Here is a tiny trained network, its code and every weight. The questions are about switching its units off for an input and a class, where a switched-off unit gives its printed mean instead of its output.

import numpy as np


def w(rows, s, z=0):
    codes = np.array(rows[::2]) - 128.0
    scale = np.full(codes.shape[1], s)
    scale[-1] = z or s
    return codes * scale


def f(y):
    return y / 2 * (1 + np.tanh(0.7978845608 * (y + 0.044715 * y**3)))


def log_softmax(a):
    a = a - a.max(-1, keepdims=True)
    return a - np.log(np.exp(a).sum(-1, keepdims=True))


def net(x, mask):
    res = np.array(x, float).reshape(1, 5) / 4 @ E
    y = f(res @ A[0][:, :-1].T + A[0][:, -1])
    res = res + np.where(mask, y, B[0][:, -1]) @ B[0][:, :-1]
    return log_softmax(res[-1] @ U[:, :-1].T + U[:, -1])


A, B = {}, {}
E = w([
[217,88,116,98,204,93,76,160,109,175,145,152],'x0',
[160,66,163,174,114,180,117,145,171,55,187,20],'x1',
[162,154,73,124,128,102,141,176,37,105,110,110],'x2',
[145,92,121,82,6,166,74,119,85,143,114,127],'x3',
[82,106,151,109,155,204,177,195,106,173,131,108],'x4',
],0.012)
A[0] = w([
[81,181,165,160,54,133,157,125,193,83,82,129,42],'neuron 0',
[99,114,245,143,124,174,117,47,204,189,171,194,119],'neuron 1',
[79,114,141,105,152,254,190,225,129,180,148,125,189],'neuron 2',
[37,106,129,161,104,136,140,117,136,136,94,116,7],'neuron 3',
[106,113,141,88,202,82,192,159,188,67,100,97,3],'neuron 4',
[169,99,142,201,120,168,94,141,146,58,177,32,118],'neuron 5',
[109,121,91,199,165,118,153,127,108,117,107,124,12],'neuron 6',
[106,173,135,133,214,35,208,129,196,102,88,145,104],'neuron 7',
[135,100,118,158,36,200,77,91,73,177,88,170,124],'neuron 8',
[92,202,112,198,78,120,176,157,46,84,115,80,140],'neuron 9',
],0.0077,0.0034)
B[0] = w([
[184,50,124,168,161,58,93,181,138,190,130,122,206],'neuron 0',
[157,121,67,113,230,162,215,196,28,62,117,153,241],'neuron 1',
[153,147,1,158,116,77,85,109,180,123,103,166,254],'neuron 2',
[154,76,130,118,209,61,106,137,155,146,114,139,160],'neuron 3',
[104,126,145,107,128,149,100,190,248,108,92,66,174],'neuron 4',
[93,187,88,170,73,66,218,106,103,136,47,183,252],'neuron 5',
[185,163,88,55,69,122,130,157,147,29,83,108,138],'neuron 6',
[86,94,76,98,124,103,111,207,192,60,50,144,226],'neuron 7',
[154,136,68,96,91,193,140,189,193,86,68,117,217],'neuron 8',
[192,52,155,161,132,184,152,225,111,140,136,228,205],'neuron 9',
],0.0082,0.011)
U = w([
[102,207,62,138,108,79,196,88,120,148,68,192,174],'0',
[199,138,78,123,183,147,181,165,78,66,147,151,193],'1',
[102,93,95,59,65,195,58,152,242,45,84,43,104],'2',
[236,43,120,188,174,81,89,160,146,192,149,171,194],'3',
[129,145,29,186,125,102,74,77,167,149,111,174,239],'4',
[136,166,182,139,143,174,169,95,145,114,113,172,122],'5',
[31,188,147,190,159,152,85,1,143,220,198,57,3],'6',
[40,157,200,142,115,159,132,31,130,163,191,75,3],'7',
],0.0071,0.004)

Each question gives the input, the list of numbers given to net, and the class t.
The units are the neurons (one row each of A and B). Each row of codes is followed by its name. A weight is (code - 128) times the scale printed after its matrix; where a second scale follows, it is the last column's (A, B and U).
mask holds one flag per neuron, in row order. A switched-off neuron (its flag False) gives its mean, the last column of its row in B, instead of its output. The means were averaged over made-up inputs and are rounded, as every weight is.
A unit's drop is (log p(t) with every unit on - log p(t) with that unit switched off) / (log p(t) with every unit on - log p(t) with every unit switched off).
The circuit of an input: a set's keep is (log p(t) with only the set's units on - log p(t) with every unit switched off) / (log p(t) with every unit on - log p(t) with every unit switched off). Starting from all 10 units, units are removed one at a time, each time the one whose removal leaves the highest keep (on an exact tie, the one counted first), for as long as the keep stays at least 0.8.
units of the circuit, in order: the units of the circuit, biggest drop first
unit that matters most: the unit with the biggest drop
k most important neurons: the k neurons with the biggest drops, biggest first
drop of u: that unit's drop, to one decimal
input [6,6,2,3,8], class 4: unit that matters most => neuron 2
input [7,-7,-6,2,8], class 4: 4 most important neurons => [neuron 2; neuron 9; neuron 5; neuron 0]
input [6,4,1,7,-6], class 2: 4 most important neurons => [neuron 8; neuron 1; neuron 2; neuron 0]
input [-5,-5,0,-1,6], class 4: units of the circuit, in order => [neuron 2; neuron 5]
input [4,1,-6,-7,-1], class 2: units of the circuit, in order => [neuron 4; neuron 7]
input [-2,5,5,-2,5], class 0: 3 most important neurons => [neuron 5; neuron 1; neuron 2]
input [3,-3,-8,-8,6], class 1: 2 most important neurons => [neuron 1; neuron 8]
input [6,8,-7,1,7], class 0: 2 most important neurons => [neuron 5; neuron 2]
input [-8,2,7,4,-4], class 3: 3 most important neurons => [neuron 9; neuron 0; neuron 1]
input [1,6,6,-7,4], class 2: 4 most important neurons => [neuron 4; neuron 1; neuron 6; neuron 7]
input [8,-7,-8,7,1], class 1: units of the circuit, in order => [neuron 1; neuron 8]
input [0,5,4,-3,8], class 4: 2 most important neurons => [neuron 2; neuron 1]
input [3,-4,4,-6,8], class 4: 4 most important neurons => [neuron 2; neuron 1; neuron 5; neuron 8]
input [6,-6,0,-8,-8], class 2: 2 most important neurons => [neuron 7; neuron 5]
input [6,-1,-1,6,-3], class 2: unit that matters most => neuron 8
input [7,-5,-7,2,3], class 1: 2 most important neurons => [neuron 1; neuron 0]
input [4,-5,-7,6,-2], class 1: units of the circuit, in order => [neuron 1; neuron 2]
input [8,-2,-8,0,-1], class 1: 2 most important neurons => [neuron 1; neuron 0]
input [5,-1,7,5,8], class 4: units of the circuit, in order => [neuron 2; neuron 1]
input [0,3,4,-2,8], class 4: units of the circuit, in order => [neuron 2]
input [5,-2,-6,-4,-3], class 1: units of the circuit, in order => [neuron 1; neuron 0]
input [-8,1,-8,1,6], class 1: drop of neuron 1 => 1.8
input [1,8,-2,-6,3], class 0: drop of neuron 5 => 1.3
